Below are the code and all the weights of a small trained network. Each question names an input and a class and asks about switching units off, where a switched-off unit gives its printed mean instead of its output.

import numpy as np


def w(rows, s, z=0):
    codes = np.array(rows[::2]) - 128.0
    scale = np.full(codes.shape[1], s)
    scale[-1] = z or s
    return codes * scale


def norm(h):
    return h / np.sqrt((h * h).mean(-1, keepdims=True) + 1e-5)


def f(y):
    return np.maximum(y, 0)


def log_softmax(a):
    a = a - a.max(-1, keepdims=True)
    return a - np.log(np.exp(a).sum(-1, keepdims=True))


def net(x, mask):
    res = np.array(x, float).reshape(1, 6) / 4 @ E
    u = 0
    for l in range(2):
        y = f(norm(res) @ A[l][:, :-1].T + A[l][:, -1])
        res = res + np.where(mask[u : u + 11], y, B[l][:, -1]) @ B[l][:, :-1]
        u += 11
    return log_softmax(norm(res)[-1] @ U[:, :-1].T + U[:, -1])


A, B = {}, {}
E = w([
[133,157,84,170,175,254,143],'x0',
[108,145,200,116,56,169,141],'x1',
[44,103,118,144,119,167,159],'x2',
[131,164,140,86,217,197,68],'x3',
[103,202,130,196,116,139,70],'x4',
[68,157,120,148,140,100,195],'x5',
],0.0073)
A[0] = w([
[189,106,103,179,147,192,102,75],'L0N1',
[115,66,144,107,6,131,197,171],'L0N2',
[130,119,74,176,205,160,126,82],'L0N3',
[151,115,171,140,162,174,194,187],'L0N4',
[215,127,115,224,187,188,134,94],'L0N5',
[67,98,165,130,144,183,155,126],'L0N6',
[88,109,167,90,210,94,179,132],'L0N7',
[88,73,210,177,100,2,172,3],'L0N8',
[220,140,105,123,124,4,97,97],'L0N9',
[77,244,172,109,113,126,145,148],'L0N10',
[160,156,130,152,221,194,168,62],'L0N11',
],0.0078,0.003)
B[0] = w([
[74,187,69,76,167,86,131,190],'L0N1',
[184,62,181,164,92,81,167,253],'L0N2',
[82,70,94,127,61,61,154,202],'L0N3',
[160,151,69,236,28,138,136,188],'L0N4',
[97,187,49,108,108,89,128,218],'L0N5',
[238,111,157,101,154,53,133,183],'L0N6',
[84,213,63,57,158,98,163,188],'L0N7',
[122,194,88,157,200,183,156,243],'L0N8',
[192,39,253,135,159,22,130,245],'L0N9',
[108,65,226,36,120,190,97,203],'L0N10',
[162,131,43,84,60,176,108,211],'L0N11',
],0.0069,0.0055)
A[1] = w([
[76,124,67,173,150,172,105,70],'L1N1',
[120,135,67,31,250,98,95,88],'L1N2',
[164,105,192,110,193,74,210,254],'L1N3',
[162,150,136,120,169,2,63,103],'L1N4',
[202,94,164,116,47,74,155,208],'L1N5',
[184,106,158,76,130,89,121,160],'L1N6',
[132,110,162,143,136,198,95,76],'L1N7',
[81,98,97,134,171,83,88,212],'L1N8',
[208,148,122,121,173,52,84,126],'L1N9',
[153,194,147,93,37,237,89,192],'L1N10',
[177,179,82,109,111,108,142,189],'L1N11',
],0.009,0.0032)
B[1] = w([
[117,144,76,131,143,90,136,159],'L1N1',
[78,178,144,69,76,139,115,203],'L1N2',
[200,152,49,152,87,171,78,254],'L1N3',
[153,101,181,157,95,139,151,219],'L1N4',
[121,117,159,188,92,92,72,253],'L1N5',
[89,93,159,200,119,189,198,202],'L1N6',
[121,61,145,177,170,132,136,141],'L1N7',
[114,111,216,116,95,177,143,179],'L1N8',
[108,188,213,110,104,200,199,203],'L1N9',
[109,22,108,145,254,80,121,204],'L1N10',
[87,244,98,92,179,98,100,194],'L1N11',
],0.0085,0.0088)
U = w([
[85,214,186,45,82,115,147,7],'0',
[89,62,177,124,212,97,99,2],'1',
[105,172,4,96,133,76,140,159],'2',
[178,85,232,191,29,86,166,239],'3',
],0.012,0.0021)

Each question gives the input, the list of numbers given to net, and the class t.
The units are the neurons (one row each of A and B). Each row of codes is followed by its name. A weight is (code - 128) times the scale printed after its matrix; where a second scale follows, it is the last column's (A, B and U).
mask holds one flag per neuron, layer by layer. A switched-off neuron (its flag False) gives its mean, the last column of its row in B, instead of its output. The means were averaged over made-up inputs and are rounded, as every weight is.
A unit's drop is (log p(t) with every unit on - log p(t) with that unit switched off) / (log p(t) with every unit on - log p(t) with every unit switched off).
The circuit of an input: a set's keep is (log p(t) with only the set's units on - log p(t) with every unit switched off) / (log p(t) with every unit on - log p(t) with every unit switched off). Starting from the 12 units with the biggest drops (on a tie, the unit counted first), units are removed one at a time, each time the one whose removal leaves the highest keep (on an exact tie, the one counted first), for as long as the keep stays at least 0.8.
units of the circuit, in order: the units of the circuit, biggest drop first
unit that matters most: the unit with the biggest drop
k most important neurons: the k neurons with the biggest drops, biggest first
k most important neurons of layer l: the k neurons of layer l with the biggest drops, biggest first
drop when u is switched off: that unit's drop, to one decimal
input [6,7,-8,7,6,-1], class 1: units of the circuit, in order => L1N10
input [-2,7,0,0,8,-8], class 1: units of the circuit, in order => L1N10; L0N9
input [-8,-5,3,8,4,0], class 0: 3 most important neurons => L1N2; L0N2; L0N7
input [8,6,2,-3,4,0], class 1: 2 most important neurons => L1N10; L0N10
input [2,-3,6,0,-5,-8], class 2: units of the circuit, in order => L0N9; L0N1
input [-8,2,4,3,-4,3], class 0: 4 most important neurons => L0N7; L0N8; L0N9; L1N2
input [7,4,-6,3,5,-6], class 2: 2 most important neurons => L0N5; L0N1
input [-3,-7,7,2,8,7], class 0: units of the circuit, in order => L1N8; L1N10; L1N5
input [0,-6,4,5,3,6], class 0: 4 most important neurons => L1N2; L1N8; L1N3; L1N10
input [-3,-4,-6,6,1,5], class 3: 3 most important neurons of layer 0 => L0N9; L0N8; L0N1
input [0,-8,-2,-1,8,4], class 3: 2 most important neurons of layer 0 => L0N9; L0N8
input [-1,0,-7,6,8,-5], class 0: 2 most important neurons of layer 0 => L0N2; L0N1
input [-2,-8,2,2,1,2], class 0: 2 most important neurons of layer 1 => L1N2; L1N5
input [5,8,-1,7,-2,-1], class 1: units of the circuit, in order => L1N10
input [4,5,2,-1,1,-4], class 1: 2 most important neurons => L1N10; L0N9
input [5,6,-6,4,6,-5], class 1: 3 most important neurons of layer 1 => L1N10; L1N3; L1N7
input [4,-6,5,-8,-6,8], class 2: 3 most important neurons of layer 1 => L1N4; L1N6; L1N9
input [6,-6,-7,1,6,-5], class 0: 2 most important neurons => L1N9; L1N2
input [3,1,3,5,7,2], class 1: 3 most important neurons of layer 0 => L0N10; L0N7; L0N8
input [-5,1,0,8,-7,2], class 0: unit that matters most => L0N7
input [3,2,7,6,3,5], class 1: 2 most important neurons => L0N10; L1N10
input [-7,-5,-8,8,-3,2], class 3: drop when L1N4 is switched off => 0.2
